Below is a small trained network, with its code and all its weights. Each question gives an input and a target symbol and asks what happens when units are switched off, that is, made to give their printed mean instead of their output.

import numpy as np


def w(rows, s, z=0):
    codes = np.array(rows[::2]) - 128.0
    scale = np.full(codes.shape[1], s)
    scale[-1] = z or s
    return codes * scale


def norm(h):
    return h / np.sqrt((h * h).mean(-1, keepdims=True) + 1e-5)


def f(y):
    return np.maximum(y, 0)


def softmax(a):
    e = np.exp(a - a.max(-1, keepdims=True))
    return e / e.sum(-1, keepdims=True)


def log_softmax(a):
    a = a - a.max(-1, keepdims=True)
    return a - np.log(np.exp(a).sum(-1, keepdims=True))


def net(x, mask):
    ids = ['αβγεζηθλμπστψω'.index(c) for c in x.split()]
    T = len(ids)
    res = E[ids] + P[:T]
    q, k, v = (norm(res) @ M[0].T for M in (Q, K, V))
    z = softmax(np.where(np.tri(T) > 0, q @ k.T / 2**0.5, -1e9)) @ v
    res = res + np.where(mask[0], z, O[0][:, -1]) @ O[0][:, :-1]
    y = f(norm(res) @ A[0][:, :-1].T + A[0][:, -1])
    res = res + np.where(mask[1:13], y, B[0][:, -1]) @ B[0][:, :-1]
    return log_softmax(norm(res)[-1] @ U[:, :-1].T + U[:, -1])


Q, K, V, O, A, B = {}, {}, {}, {}, {}, {}
E = w([
[138,169,206,106],'α',
[221,127,118,109],'β',
[152,152,178,110],'γ',
[64,109,138,139],'ε',
[56,115,138,140],'ζ',
[173,142,163,102],'η',
[165,63,187,72],'θ',
[74,159,252,88],'λ',
[145,89,94,127],'μ',
[74,149,83,150],'π',
[155,79,143,155],'σ',
[69,72,212,129],'τ',
[109,134,179,136],'ψ',
[76,131,136,39],'ω',
],0.025)
P = w([
[134,1,91,120],'0',
[134,109,119,143],'1',
[136,134,108,153],'2',
[158,132,91,153],'3',
[164,131,87,155],'4',
[160,133,80,157],'5',
[165,129,85,152],'6',
],0.0088)
Q[0] = w([
[143,91,36,135],'head 0',
[93,253,71,15],'head 0',
],0.006)
K[0] = w([
[168,244,231,196],'head 0',
[156,1,220,212],'head 0',
],0.0065)
V[0] = w([
[97,174,66,2],'head 0',
[158,87,47,159],'head 0',
],0.0084)
O[0] = w([
[85,147,44,2,2],'head 0',
[101,112,53,175,75],'head 0',
],0.008,0.0015)
A[0] = w([
[93,176,65,81,203],'neuron 0',
[138,154,14,113,48],'neuron 1',
[78,52,77,11,159],'neuron 2',
[111,149,76,33,15],'neuron 3',
[134,232,222,146,214],'neuron 4',
[217,221,124,144,2],'neuron 5',
[75,113,180,160,46],'neuron 6',
[69,217,131,149,120],'neuron 7',
[201,50,90,140,73],'neuron 8',
[144,227,141,89,118],'neuron 9',
[233,228,118,101,121],'neuron 10',
[192,106,170,61,174],'neuron 11',
],0.011,0.0037)
B[0] = w([
[179,178,118,108,184],'neuron 0',
[105,112,149,66,174],'neuron 1',
[153,174,156,108,216],'neuron 2',
[185,204,204,220,142],'neuron 3',
[157,132,121,146,253],'neuron 4',
[121,106,186,112,158],'neuron 5',
[182,137,120,94,193],'neuron 6',
[159,86,92,115,206],'neuron 7',
[76,159,114,166,206],'neuron 8',
[50,42,131,116,171],'neuron 9',
[115,111,248,71,178],'neuron 10',
[109,130,65,153,251],'neuron 11',
],0.014,0.006)
U = w([
[96,136,159,122,100],'α',
[100,132,63,59,219],'β',
[133,106,111,225,242],'γ',
[129,116,144,136,41],'ε',
[64,77,135,91,91],'ζ',
[179,218,140,151,214],'η',
[247,121,115,216,159],'θ',
[153,122,137,144,53],'λ',
[200,80,127,106,5],'μ',
[107,97,136,140,67],'π',
[154,94,99,160,176],'σ',
[163,36,108,113,1],'τ',
[63,114,100,155,198],'ψ',
[150,116,134,151,31],'ω',
],0.015,0.0041)

Each question gives the input, a string of symbols that net reads in full, and the target symbol t.
The units are the heads (2 rows each of Q, K, V and O) and the neurons (one row each of A and B). Each row of codes is followed by its name. A weight is (code - 128) times the scale printed after its matrix; where a second scale follows, it is the last column's (O, A, B and U).
mask holds one flag per unit, heads first, then neurons. A switched-off unit (its flag False) gives its mean, the last column of its rows in O or B, instead of its output. The means were averaged over made-up inputs and are rounded, as every weight is.
A unit's drop is (log p(t) with every unit on - log p(t) with that unit switched off) / (log p(t) with every unit on - log p(t) with every unit switched off).
The circuit of an input: a set's keep is (log p(t) with only the set's units on - log p(t) with every unit switched off) / (log p(t) with every unit on - log p(t) with every unit switched off). Starting from the 12 units with the biggest drops (on a tie, the unit counted first), units are removed one at a time, each time the one whose removal leaves the highest keep (on an exact tie, the one counted first), for as long as the keep stays at least 0.8.
circuit, biggest first: the units of the circuit, biggest drop first
top k neurons: the k neurons with the biggest drops, biggest first
drop when u is switched off: that unit's drop, to one decimal
input π π η α η λ λ, target ζ: circuit, biggest first -> [neuron 9; head 0]
input μ α σ ω ε σ, target η: top neuron -> [neuron 2]
input μ τ ε ω ζ, target η: circuit, biggest first -> [head 0; neuron 2; neuron 0]
input μ μ ζ μ, target ψ: circuit, biggest first -> [neuron 8; neuron 1]
input ω λ π, target η: top 4 neurons -> [neuron 0; neuron 3; neuron 11; neuron 2]
input λ ε β ψ π, target θ: circuit, biggest first -> [head 0; neuron 11; neuron 7]
input γ θ ζ, target τ: top 2 neurons -> [neuron 6; neuron 8]
input θ ζ μ π ω μ, target η: circuit, biggest first -> [head 0; neuron 3; neuron 2; neuron 8]
input π α η π α θ, target β: top 2 neurons -> [neuron 11; neuron 4]
input α μ ω θ θ, target η: top 2 neurons -> [neuron 2; neuron 3]
input π α π ε, target β: top 3 neurons -> [neuron 4; neuron 3; neuron 10]
input α ω θ, target η: top 2 neurons -> [neuron 3; neuron 2]
input θ λ σ ψ θ, target θ: drop when neuron 11 is switched off -> 0.4
input ζ ζ π γ μ η π, target β: drop when neuron 11 is switched off -> 0.1
input ω μ π ω π, target η: circuit, biggest first -> [neuron 0]
input ω π ε λ ω ζ, target η: drop when neuron 0 is switched off -> 0.0
